Here is a tiny trained network, its code and every weight. The questions are about switching its units off for an input and a class, where a switched-off unit gives its printed mean instead of its output.

import numpy as np


def w(rows, s, z=0):
    codes = np.array(rows[::2]) - 128.0
    scale = np.full(codes.shape[1], s)
    scale[-1] = z or s
    return codes * scale


def f(y):
    return np.maximum(y, 0)


def log_softmax(a):
    a = a - a.max(-1, keepdims=True)
    return a - np.log(np.exp(a).sum(-1, keepdims=True))


def net(x, mask):
    res = np.array(x, float).reshape(1, 3) / 4 @ E
    y = f(res @ A[0][:, :-1].T + A[0][:, -1])
    res = res + np.where(mask, y, B[0][:, -1]) @ B[0][:, :-1]
    return log_softmax(res[-1] @ U[:, :-1].T + U[:, -1])


A, B = {}, {}
E = w([
[145,66,162,141,106,115,92,47,181,129],'x0',
[120,154,104,83,116,4,82,122,136,97],'x1',
[129,103,88,191,139,113,60,167,87,131],'x2',
],0.013)
A[0] = w([
[122,104,117,171,129,122,98,98,111,129,66],'n0',
[126,168,86,186,133,124,99,241,73,125,117],'n1',
[131,131,115,160,125,164,121,165,113,126,253],'n2',
[129,106,142,128,121,186,148,81,149,126,225],'n3',
[131,107,136,139,127,133,111,112,136,125,152],'n4',
[125,160,118,69,123,4,92,129,132,116,129],'n5',
[121,132,123,115,127,104,119,104,131,136,92],'n6',
[127,146,128,130,132,140,92,163,108,139,135],'n7',
[141,107,128,107,127,137,136,68,149,121,143],'n8',
[115,200,125,55,124,137,215,185,113,124,233],'n9',
[135,131,119,96,139,91,112,128,127,128,134],'n10',
[132,110,120,173,124,134,69,129,128,123,78],'n11',
[124,97,160,72,113,126,151,46,175,130,106],'n12',
[126,61,118,205,120,125,36,111,125,126,10],'n13',
[121,170,125,96,127,132,176,154,113,125,213],'n14',
],0.018,0.005)
B[0] = w([
[157,149,117,105,142,133,127,151,139,128,156],'n0',
[51,95,118,182,112,60,165,135,42,134,250],'n1',
[142,89,161,155,150,226,161,149,86,85,202],'n2',
[99,142,154,109,127,90,157,110,112,255,199],'n3',
[134,145,148,119,128,126,168,128,165,140,151],'n4',
[116,140,54,118,101,17,45,141,156,40,235],'n5',
[136,126,107,148,137,128,141,104,148,94,147],'n6',
[126,110,141,155,113,124,129,136,92,118,166],'n7',
[118,97,151,131,106,107,143,75,151,140,167],'n8',
[192,170,109,81,148,168,78,173,199,149,246],'n9',
[135,134,96,134,131,103,100,123,134,106,163],'n10',
[177,152,120,138,128,155,105,168,128,134,168],'n11',
[113,77,144,145,127,129,162,25,151,62,194],'n12',
[177,191,116,78,150,187,90,180,179,133,195],'n13',
[171,177,143,131,131,159,124,161,139,129,196],'n14',
],0.025,0.022)
U = w([
[225,205,187,69,192,239,162,166,158,213,228],'0',
[214,229,83,65,121,101,81,172,207,77,156],'1',
[49,62,208,124,101,119,221,38,138,206,75],'2',
[71,39,116,138,57,66,136,18,160,24,103],'3',
[48,49,173,215,138,184,214,147,39,126,162],'4',
[3,114,83,185,63,38,108,160,55,89,5],'5',
],0.006,0.0025)

Each question gives the input, the list of numbers given to net, and the class t.
The units are the neurons (one row each of A and B). Each row of codes is followed by its name. A weight is (code - 128) times the scale printed after its matrix; where a second scale follows, it is the last column's (A, B and U).
mask holds one flag per neuron, in row order. A switched-off neuron (its flag False) gives its mean, the last column of its row in B, instead of its output. The means were averaged over made-up inputs and are rounded, as every weight is.
A unit's drop is (log p(t) with every unit on - log p(t) with that unit switched off) / (log p(t) with every unit on - log p(t) with every unit switched off).
The circuit of an input: a set's keep is (log p(t) with only the set's units on - log p(t) with every unit switched off) / (log p(t) with every unit on - log p(t) with every unit switched off). Starting from the 12 units with the biggest drops (on a tie, the unit counted first), units are removed one at a time, each time the one whose removal leaves the highest keep (on an exact tie, the one counted first), for as long as the keep stays at least 0.8.
units of the circuit, in order: the units of the circuit, biggest drop first
top k neurons: the k neurons with the biggest drops, biggest first
drop when u is switched off: that unit's drop, to one decimal
input [7,-1,-4], class 2: top 2 neurons => n5, n3
input [0,-2,0], class 0: units of the circuit, in order => n5
input [8,-5,0], class 2: top 2 neurons => n9, n12
input [1,6,-5], class 3: top 2 neurons => n12, n13
input [6,-5,1], class 0: top 2 neurons => n1, n13
input [-7,-8,1], class 4: top 3 neurons => n1, n13, n2
input [-6,0,6], class 4: top 2 neurons => n5, n2
input [7,3,0], class 3: top 2 neurons => n12, n9
input [8,-2,-3], class 2: top 2 neurons => n3, n5
input [-8,-3,2], class 4: top 2 neurons => n1, n5
input [2,-4,5], class 0: top 2 neurons => n5, n13
input [-4,-2,8], class 4: top 2 neurons => n5, n2
input [0,-2,-7], class 0: drop when n9 is switched off => 0.7
input [-6,-2,6], class 4: drop when n5 is switched off => 0.4
input [-1,-4,1], class 4: drop when n9 is switched off => 0.4
input [1,8,-4], class 3: units of the circuit, in order => n12
